Below is a small trained network, with its code and all its weights. Each question gives an input and a target symbol and asks what happens when units are switched off, that is, made to give their printed mean instead of their output.

import numpy as np


def w(rows, s, z=0):
    codes = np.array(rows[::2]) - 128.0
    scale = np.full(codes.shape[1], s)
    scale[-1] = z or s
    return codes * scale


def f(y):
    return np.maximum(y, 0)


def softmax(a):
    e = np.exp(a - a.max(-1, keepdims=True))
    return e / e.sum(-1, keepdims=True)


def log_softmax(a):
    a = a - a.max(-1, keepdims=True)
    return a - np.log(np.exp(a).sum(-1, keepdims=True))


def net(x, mask):
    ids = ['ΘΞΠΣβδηλμψω'.index(c) for c in x.split()]
    T = len(ids)
    res = E[ids] + P[:T]
    r = res
    for j in range(2):
        rows = slice(4 * j, 4 * j + 4)
        q, k, v = (r @ M[0][rows].T for M in (Q, K, V))
        z = softmax(np.where(np.tri(T) > 0, q @ k.T / 4**0.5, -1e9)) @ v
        o = O[0][rows]
        res = res + np.where(mask[j], z, o[:, -1]) @ o[:, :-1]
    y = f(res @ A[0][:, :-1].T + A[0][:, -1])
    res = res + np.where(mask[2:14], y, B[0][:, -1]) @ B[0][:, :-1]
    return log_softmax(res[-1] @ U[:, :-1].T + U[:, -1])


Q, K, V, O, A, B = {}, {}, {}, {}, {}, {}
E = w([
[112,128,108],'Θ',
[108,106,128],'Ξ',
[95,65,107],'Π',
[175,98,102],'Σ',
[137,172,91],'β',
[124,132,123],'δ',
[109,74,97],'η',
[118,134,118],'λ',
[170,177,95],'μ',
[86,118,85],'ψ',
[67,5,165],'ω',
],0.025)
P = w([
[153,186,203],'0',
[231,210,149],'1',
[243,63,39],'2',
[67,205,184],'3',
[199,180,176],'4',
[150,2,41],'5',
[26,183,186],'6',
[178,151,200],'7',
[138,6,35],'8',
[48,232,169],'9',
],0.0063)
Q[0] = w([
[114,76,60],'H0',
[106,112,12],'H0',
[255,157,153],'H0',
[113,59,111],'H0',
[224,98,13],'H1',
[145,109,220],'H1',
[188,125,248],'H1',
[141,222,148],'H1',
],0.01)
K[0] = w([
[112,114,108],'H0',
[47,219,48],'H0',
[203,105,74],'H0',
[176,161,126],'H0',
[82,1,191],'H1',
[176,73,113],'H1',
[232,93,199],'H1',
[220,160,154],'H1',
],0.0095)
V[0] = w([
[51,123,178],'H0',
[168,155,115],'H0',
[71,174,4],'H0',
[150,137,158],'H0',
[85,173,84],'H1',
[145,142,43],'H1',
[77,83,100],'H1',
[61,199,76],'H1',
],0.013)
O[0] = w([
[64,192,36,137],'H0',
[156,207,117,98],'H0',
[122,95,116,147],'H0',
[135,177,141,104],'H0',
[111,176,2,80],'H1',
[218,188,88,93],'H1',
[146,75,117,255],'H1',
[102,194,42,50],'H1',
],0.0072,0.0064)
A[0] = w([
[230,139,73,184],'N0',
[176,166,57,71],'N1',
[121,96,100,37],'N2',
[55,108,91,34],'N3',
[56,172,187,172],'N4',
[251,59,109,41],'N5',
[78,255,26,22],'N6',
[106,158,146,1],'N7',
[90,126,54,75],'N8',
[214,126,180,187],'N9',
[74,136,199,166],'N10',
[92,34,102,84],'N11',
],0.0091,0.0088)
B[0] = w([
[119,105,175,180],'N0',
[167,87,133,147],'N1',
[105,181,249,133],'N2',
[90,17,116,153],'N3',
[80,203,27,158],'N4',
[116,254,52,192],'N5',
[181,146,129,175],'N6',
[192,180,79,128],'N7',
[163,76,197,157],'N8',
[41,67,142,206],'N9',
[124,213,41,191],'N10',
[190,205,161,245],'N11',
],0.0081,0.012)
U = w([
[128,157,99,125],'Θ',
[94,179,118,110],'Ξ',
[130,89,107,155],'Π',
[137,89,234,252],'Σ',
[195,182,135,182],'β',
[111,193,125,70],'δ',
[148,95,116,120],'η',
[112,202,114,111],'λ',
[172,168,160,156],'μ',
[200,47,60,75],'ψ',
[2,119,138,114],'ω',
],0.0091,0.0031)

Each question gives the input, a string of symbols that net reads in full, and the target symbol t.
The units are the heads (4 rows each of Q, K, V and O) and the neurons (one row each of A and B). Each row of codes is followed by its name. A weight is (code - 128) times the scale printed after its matrix; where a second scale follows, it is the last column's (O, A, B and U).
mask holds one flag per unit, heads first, then neurons. A switched-off unit (its flag False) gives its mean, the last column of its rows in O or B, instead of its output. The means were averaged over made-up inputs and are rounded, as every weight is.
A unit's drop is (log p(t) with every unit on - log p(t) with that unit switched off) / (log p(t) with every unit on - log p(t) with every unit switched off).
The circuit of an input: a set's keep is (log p(t) with only the set's units on - log p(t) with every unit switched off) / (log p(t) with every unit on - log p(t) with every unit switched off). Starting from the 12 units with the biggest drops (on a tie, the unit counted first), units are removed one at a time, each time the one whose removal leaves the highest keep (on an exact tie, the one counted first), for as long as the keep stays at least 0.8.
circuit, biggest first: the units of the circuit, biggest drop first
unit that matters most: the unit with the biggest drop
top k neurons: the k neurons with the biggest drops, biggest first
which heads matter: for each layer, one digit per head in row order, 1 if its drop is at least 0.15 and else 0, layers parted by /
drop when u is switched off: that unit's drop, to one decimal
input Σ δ Ξ η ω δ Σ μ, target Σ: unit that matters most : N9
input λ β ψ ψ Ξ λ, target ψ: which heads matter : 01
input ω Σ λ ω ω β, target Σ: which heads matter : 01
input η ω ω ω ω ψ, target Σ: circuit, biggest first : (H1, N5)
input λ η λ ω Σ Θ, target Σ: which heads matter : 01
input ψ β ω β, target β: circuit, biggest first : (H1, N6, N1)
input Σ β Θ ω β, target Σ: which heads matter : 10
input λ ψ λ η ω Σ, target Σ: top 3 neurons : (N9, N4, N11)
input η Σ ω δ Σ Σ ω ω Ξ, target Σ: top 2 neurons : (N5, N11)
input ω Θ ω β Θ β Ξ δ δ, target Σ: drop when N4 is switched off : 0.2
input β ω Π ω ω Π, target Σ: drop when N11 is switched off : 0.2
input δ β η ψ β Σ λ ω η β, target β: drop when N6 is switched off : 0.7
input Ξ Σ Σ Π Θ η δ μ, target Σ: drop when N0 is switched off : 0.3
input ω Σ δ, target Σ: top neuron : (N9)
